Below is a small trained network, with its code and all its weights. Each question gives an input and a class and asks what happens when units are switched off, that is, made to give their printed mean instead of their output.

import numpy as np


def w(rows, s, z=0):
    codes = np.array(rows[::2]) - 128.0
    scale = np.full(codes.shape[1], s)
    scale[-1] = z or s
    return codes * scale


def norm(h):
    return h / np.sqrt((h * h).mean(-1, keepdims=True) + 1e-5)


def f(y):
    return np.maximum(y, 0)


def log_softmax(a):
    a = a - a.max(-1, keepdims=True)
    return a - np.log(np.exp(a).sum(-1, keepdims=True))


def net(x, mask):
    res = np.array(x, float).reshape(1, 6) / 4 @ E
    u = 0
    for l in range(2):
        y = f(norm(res) @ A[l][:, :-1].T + A[l][:, -1])
        res = res + np.where(mask[u : u + 10], y, B[l][:, -1]) @ B[l][:, :-1]
        u += 10
    return log_softmax(norm(res)[-1] @ U[:, :-1].T + U[:, -1])


A, B = {}, {}
E = w([
[176,91,119,87,111,103,88,122,107,152,125],'x0',
[226,58,76,2,123,153,155,155,163,68,137],'x1',
[116,113,179,217,109,181,133,136,80,118,47],'x2',
[129,154,146,230,116,59,162,223,66,107,60],'x3',
[155,198,104,137,80,201,86,77,143,106,97],'x4',
[114,139,172,99,160,169,48,188,107,221,88],'x5',
],0.0047)
A[0] = w([
[180,111,83,61,135,206,162,121,157,66,81,49],'L0N1',
[128,183,114,93,100,210,67,49,127,135,186,24],'L0N2',
[121,181,93,206,59,87,184,99,122,62,134,37],'L0N3',
[117,54,200,127,141,243,154,110,169,58,92,2],'L0N4',
[142,136,212,85,202,146,1,171,131,195,71,106],'L0N5',
[132,149,179,155,139,118,61,193,80,206,22,99],'L0N6',
[59,175,179,153,132,74,116,152,118,185,120,97],'L0N7',
[10,161,199,204,184,94,122,110,164,203,150,18],'L0N8',
[158,133,142,119,119,111,115,101,101,124,140,58],'L0N9',
[186,130,145,110,130,179,31,205,135,179,52,15],'L0N10',
],0.0044,0.005)
B[0] = w([
[37,98,159,169,196,148,152,99,99,198,160,208],'L0N1',
[108,180,74,93,86,157,88,79,185,129,77,198],'L0N2',
[196,177,202,166,159,123,157,129,133,86,126,211],'L0N3',
[130,57,143,156,158,253,222,155,167,153,110,158],'L0N4',
[222,216,107,164,102,150,173,116,123,50,170,240],'L0N5',
[135,119,164,96,74,154,98,154,41,137,93,254],'L0N6',
[50,103,130,125,159,192,134,93,98,147,149,219],'L0N7',
[60,163,106,141,205,130,153,108,90,129,246,222],'L0N8',
[124,131,171,123,171,122,108,126,147,110,110,128],'L0N9',
[223,192,111,77,48,179,120,194,87,177,131,175],'L0N10',
],0.0054,0.003)
A[1] = w([
[150,116,63,42,149,122,127,116,185,124,156,149],'L1N1',
[187,30,66,41,157,47,130,137,152,112,181,38],'L1N2',
[125,144,179,176,83,104,144,131,101,67,117,94],'L1N3',
[127,90,129,129,158,50,113,253,148,140,59,87],'L1N4',
[157,144,111,185,120,126,179,118,190,85,132,109],'L1N5',
[44,165,128,156,180,114,95,133,164,183,203,60],'L1N6',
[64,96,177,195,132,82,73,126,53,184,101,2],'L1N7',
[112,167,104,190,101,80,189,161,117,93,93,110],'L1N8',
[161,141,84,89,86,145,44,40,245,162,103,20],'L1N9',
[89,201,117,223,113,199,104,117,103,122,94,116],'L1N10',
],0.0052,0.0041)
B[1] = w([
[110,67,195,189,29,69,127,105,143,156,74,246],'L1N1',
[144,31,228,81,87,17,172,194,106,221,244,235],'L1N2',
[143,168,109,151,153,61,72,119,184,94,93,193],'L1N3',
[46,197,3,23,120,173,104,82,176,115,100,170],'L1N4',
[242,143,123,143,178,146,124,150,163,134,123,190],'L1N5',
[157,191,85,57,212,198,179,102,133,132,212,192],'L1N6',
[23,45,149,171,90,170,87,79,169,145,85,173],'L1N7',
[147,155,83,121,196,111,64,86,165,80,85,205],'L1N8',
[32,176,83,121,63,104,9,56,244,99,35,203],'L1N9',
[147,12,134,86,128,19,151,189,122,157,175,255],'L1N10',
],0.0046,0.0044)
U = w([
[211,174,127,68,67,201,86,217,48,174,95,146],'0',
[123,164,86,72,72,164,58,45,228,132,107,166],'1',
[159,40,131,137,150,248,204,118,176,120,99,57],'2',
[56,71,177,214,127,97,93,150,58,136,65,75],'3',
[91,139,29,47,167,91,133,191,134,82,68,4],'4',
[223,182,114,197,180,65,162,120,171,31,110,188],'5',
[56,186,131,145,214,149,141,103,88,171,252,165],'6',
[176,21,159,50,88,44,169,152,161,168,207,164],'7',
],0.011,0.0026)

Each question gives the input, the list of numbers given to net, and the class t.
The units are the neurons (one row each of A and B). Each row of codes is followed by its name. A weight is (code - 128) times the scale printed after its matrix; where a second scale follows, it is the last column's (A, B and U).
mask holds one flag per neuron, layer by layer. A switched-off neuron (its flag False) gives its mean, the last column of its row in B, instead of its output. The means were averaged over made-up inputs and are rounded, as every weight is.
A unit's drop is (log p(t) with every unit on - log p(t) with that unit switched off) / (log p(t) with every unit on - log p(t) with every unit switched off).
The circuit of an input: a set's keep is (log p(t) with only the set's units on - log p(t) with every unit switched off) / (log p(t) with every unit on - log p(t) with every unit switched off). Starting from the 12 units with the biggest drops (on a tie, the unit counted first), units are removed one at a time, each time the one whose removal leaves the highest keep (on an exact tie, the one counted first), for as long as the keep stays at least 0.8.
circuit, biggest first: the units of the circuit, biggest drop first
most important unit: the unit with the biggest drop
top k neurons: the k neurons with the biggest drops, biggest first
top k neurons in layer l: the k neurons of layer l with the biggest drops, biggest first
drop of u: that unit's drop, to one decimal
input [7,-3,-1,0,-7,6], class 0: circuit, biggest first -> [L0N6, L0N5]
input [3,-4,0,0,-3,6], class 0: top 4 neurons -> [L0N6, L0N10, L0N5, L0N1]
input [3,-8,0,1,-4,7], class 6: top 3 neurons in layer 0 -> [L0N8, L0N5, L0N7]
input [-5,3,4,-6,2,1], class 2: most important unit -> L0N4
input [2,2,4,0,6,-3], class 2: top 2 neurons -> [L0N1, L0N4]
input [2,-7,1,3,-2,-8], class 5: circuit, biggest first -> [L0N3, L1N8]
input [2,-6,-1,1,6,2], class 6: top 2 neurons -> [L0N8, L1N1]
input [1,-3,-5,4,7,1], class 0: top 4 neurons in layer 1 -> [L1N2, L1N1, L1N9, L1N7]
input [8,5,-2,5,0,3], class 0: circuit, biggest first -> [L0N10, L1N10]
input [5,-5,-2,-7,-5,2], class 6: top 2 neurons -> [L0N8, L1N6]
input [-3,7,2,-4,3,-5], class 2: top 2 neurons -> [L0N1, L0N4]
input [8,-3,-3,-3,-1,0], class 1: top 2 neurons in layer 1 -> [L1N9, L1N10]
input [-2,-2,0,0,6,3], class 0: top 2 neurons -> [L0N6, L1N10]
input [1,-5,4,2,-1,-7], class 5: most important unit -> L0N3
input [-5,-6,-1,5,-3,7], class 6: top 2 neurons in layer 1 -> [L1N6, L1N1]
input [-4,5,4,2,-6,1], class 4: drop of L1N4 -> 0.5
input [-1,-1,0,-2,-1,-4], class 5: drop of L0N5 -> 0.0
input [2,-7,0,1,-4,6], class 6: drop of L0N8 -> 1.1
input [0,4,6,5,-2,-2], class 5: drop of L1N4 -> -0.2
input [-5,6,4,7,-2,2], class 4: circuit, biggest first -> [L1N4]
